Below is a small trained network, with its code and all its weights. Each question gives an input and a class and asks what happens when units are switched off, that is, made to give their printed mean instead of their output.

import numpy as np


def w(rows, s, z=0):
    codes = np.array(rows[::2]) - 128.0
    scale = np.full(codes.shape[1], s)
    scale[-1] = z or s
    return codes * scale


def norm(h):
    return h / np.sqrt((h * h).mean(-1, keepdims=True) + 1e-5)


def f(y):
    return np.maximum(y, 0)


def log_softmax(a):
    a = a - a.max(-1, keepdims=True)
    return a - np.log(np.exp(a).sum(-1, keepdims=True))


def net(x, mask):
    res = np.array(x, float).reshape(1, 8) / 4 @ E
    u = 0
    for l in range(3):
        y = f(norm(res) @ A[l][:, :-1].T + A[l][:, -1])
        res = res + np.where(mask[u : u + 7], y, B[l][:, -1]) @ B[l][:, :-1]
        u += 7
    return log_softmax(norm(res)[-1] @ U[:, :-1].T + U[:, -1])


A, B = {}, {}
E = w([
[42,57,194,90,96],'x0',
[126,130,127,127,134],'x1',
[121,128,126,129,140],'x2',
[131,127,4,70,88],'x3',
[130,126,132,128,120],'x4',
[207,68,144,52,139],'x5',
[130,129,130,130,127],'x6',
[135,125,128,127,113],'x7',
],0.0039)
A[0] = w([
[32,143,103,107,91,93],'0.n0',
[96,226,159,230,90,41],'0.n1',
[152,129,149,118,169,8],'0.n2',
[253,121,226,129,201,83],'0.n3',
[203,105,213,178,208,246],'0.n4',
[170,253,81,194,119,83],'0.n5',
[82,134,220,67,112,193],'0.n6',
],0.0046,0.0017)
B[0] = w([
[177,222,156,149,103,174],'0.n0',
[140,3,136,77,166,193],'0.n1',
[128,186,137,129,58,137],'0.n2',
[142,196,160,17,132,232],'0.n3',
[142,150,146,57,139,253],'0.n4',
[138,78,134,210,118,216],'0.n5',
[141,51,83,185,85,202],'0.n6',
],0.0055,0.004)
A[1] = w([
[161,146,17,99,130,79],'1.n0',
[119,127,102,128,176,164],'1.n1',
[165,55,181,156,181,54],'1.n2',
[119,150,165,184,185,89],'1.n3',
[142,3,167,49,143,249],'1.n4',
[43,122,89,101,93,117],'1.n5',
[165,72,113,83,71,145],'1.n6',
],0.0065,0.0017)
B[1] = w([
[86,43,175,154,170,190],'1.n0',
[204,126,166,130,73,142],'1.n1',
[155,85,102,100,170,173],'1.n2',
[146,69,93,137,144,151],'1.n3',
[118,113,109,253,137,254],'1.n4',
[159,216,118,53,108,162],'1.n5',
[135,144,130,136,170,195],'1.n6',
],0.0065,0.0061)
A[2] = w([
[195,236,179,34,2,251],'2.n0',
[107,100,248,148,118,106],'2.n1',
[228,142,174,172,111,153],'2.n2',
[158,98,47,148,175,184],'2.n3',
[37,126,150,121,172,102],'2.n4',
[154,249,119,20,74,212],'2.n5',
[93,87,55,216,2,188],'2.n6',
],0.0046,0.0013)
B[2] = w([
[174,243,228,60,84,229],'2.n0',
[112,72,3,160,128,186],'2.n1',
[229,101,87,39,104,223],'2.n2',
[55,66,182,137,130,246],'2.n3',
[20,181,64,90,24,142],'2.n4',
[147,158,157,14,101,213],'2.n5',
[9,246,127,161,64,255],'2.n6',
],0.0039,0.0035)
U = w([
[164,32,124,172,207,3],'0',
[1,121,88,227,105,212],'1',
[132,253,172,58,111,237],'2',
],0.0071,0.00036)

Each question gives the input, the list of numbers given to net, and the class t.
The units are the neurons (one row each of A and B). Each row of codes is followed by its name. A weight is (code - 128) times the scale printed after its matrix; where a second scale follows, it is the last column's (A, B and U).
mask holds one flag per neuron, layer by layer. A switched-off neuron (its flag False) gives its mean, the last column of its row in B, instead of its output. The means were averaged over made-up inputs and are rounded, as every weight is.
A unit's drop is (log p(t) with every unit on - log p(t) with that unit switched off) / (log p(t) with every unit on - log p(t) with every unit switched off).
The circuit of an input: a set's keep is (log p(t) with only the set's units on - log p(t) with every unit switched off) / (log p(t) with every unit on - log p(t) with every unit switched off). Starting from the 12 units with the biggest drops (on a tie, the unit counted first), units are removed one at a time, each time the one whose removal leaves the highest keep (on an exact tie, the one counted first), for as long as the keep stays at least 0.8.
circuit, biggest first: the units of the circuit, biggest drop first
most important unit: the unit with the biggest drop
top k neurons in layer l: the k neurons of layer l with the biggest drops, biggest first
drop of u: that unit's drop, to one decimal
input [-1,-4,0,-8,4,3,-6,3], class 2: top 2 neurons in layer 0 : 0.n3, 0.n4
input [6,0,4,6,5,5,7,4], class 1: circuit, biggest first : 1.n4, 2.n6
input [-2,-4,-8,-7,4,8,-1,-6], class 2: most important unit : 0.n3
input [1,-1,8,6,-4,-2,-7,-2], class 2: top 2 neurons in layer 0 : 0.n6, 0.n5
input [7,-5,-2,5,0,7,6,-8], class 1: circuit, biggest first : 1.n4, 2.n6, 0.n1
input [-5,8,-4,4,6,0,0,-7], class 1: circuit, biggest first : 0.n3, 0.n4, 2.n6
input [-2,4,4,-6,4,-6,0,-3], class 0: circuit, biggest first : 1.n2, 0.n1
input [8,2,-2,3,4,-1,-2,-3], class 2: top 4 neurons in layer 1 : 1.n5, 1.n0, 1.n3, 1.n2
input [-5,-7,7,-2,3,-6,-6,-1], class 0: top 2 neurons in layer 0 : 0.n1, 0.n6
input [-5,-1,-8,-1,4,-7,-1,8], class 0: top 3 neurons in layer 1 : 1.n2, 1.n4, 1.n3
input [2,1,-5,1,7,-6,7,8], class 2: top 3 neurons in layer 1 : 1.n0, 1.n4, 1.n5
input [4,3,0,6,4,-7,0,-3], class 2: top 2 neurons in layer 1 : 1.n5, 1.n4
input [8,-5,2,5,4,-6,3,-3], class 2: top 2 neurons in layer 1 : 1.n5, 1.n4
input [7,-2,3,8,4,-2,-8,-6], class 2: top neuron in layer 1 : 1.n5
input [3,-3,6,7,-5,5,0,-6], class 1: top 2 neurons in layer 0 : 0.n3, 0.n4
input [-6,-2,-7,-4,-3,3,7,0], class 2: drop of 0.n3 : 0.2
input [-5,8,1,-1,2,-3,-1,5], class 0: drop of 0.n6 : 0.1
input [-8,-3,-6,-8,8,-5,-8,8], class 0: drop of 0.n1 : 0.2
input [-5,0,-6,-5,1,-6,-7,8], class 0: drop of 0.n1 : 0.2
input [-3,-6,5,-2,-8,6,-1,-1], class 2: circuit, biggest first : 0.n3
input [4,8,-8,7,2,4,-2,4], class 1: circuit, biggest first : 1.n4, 2.n6
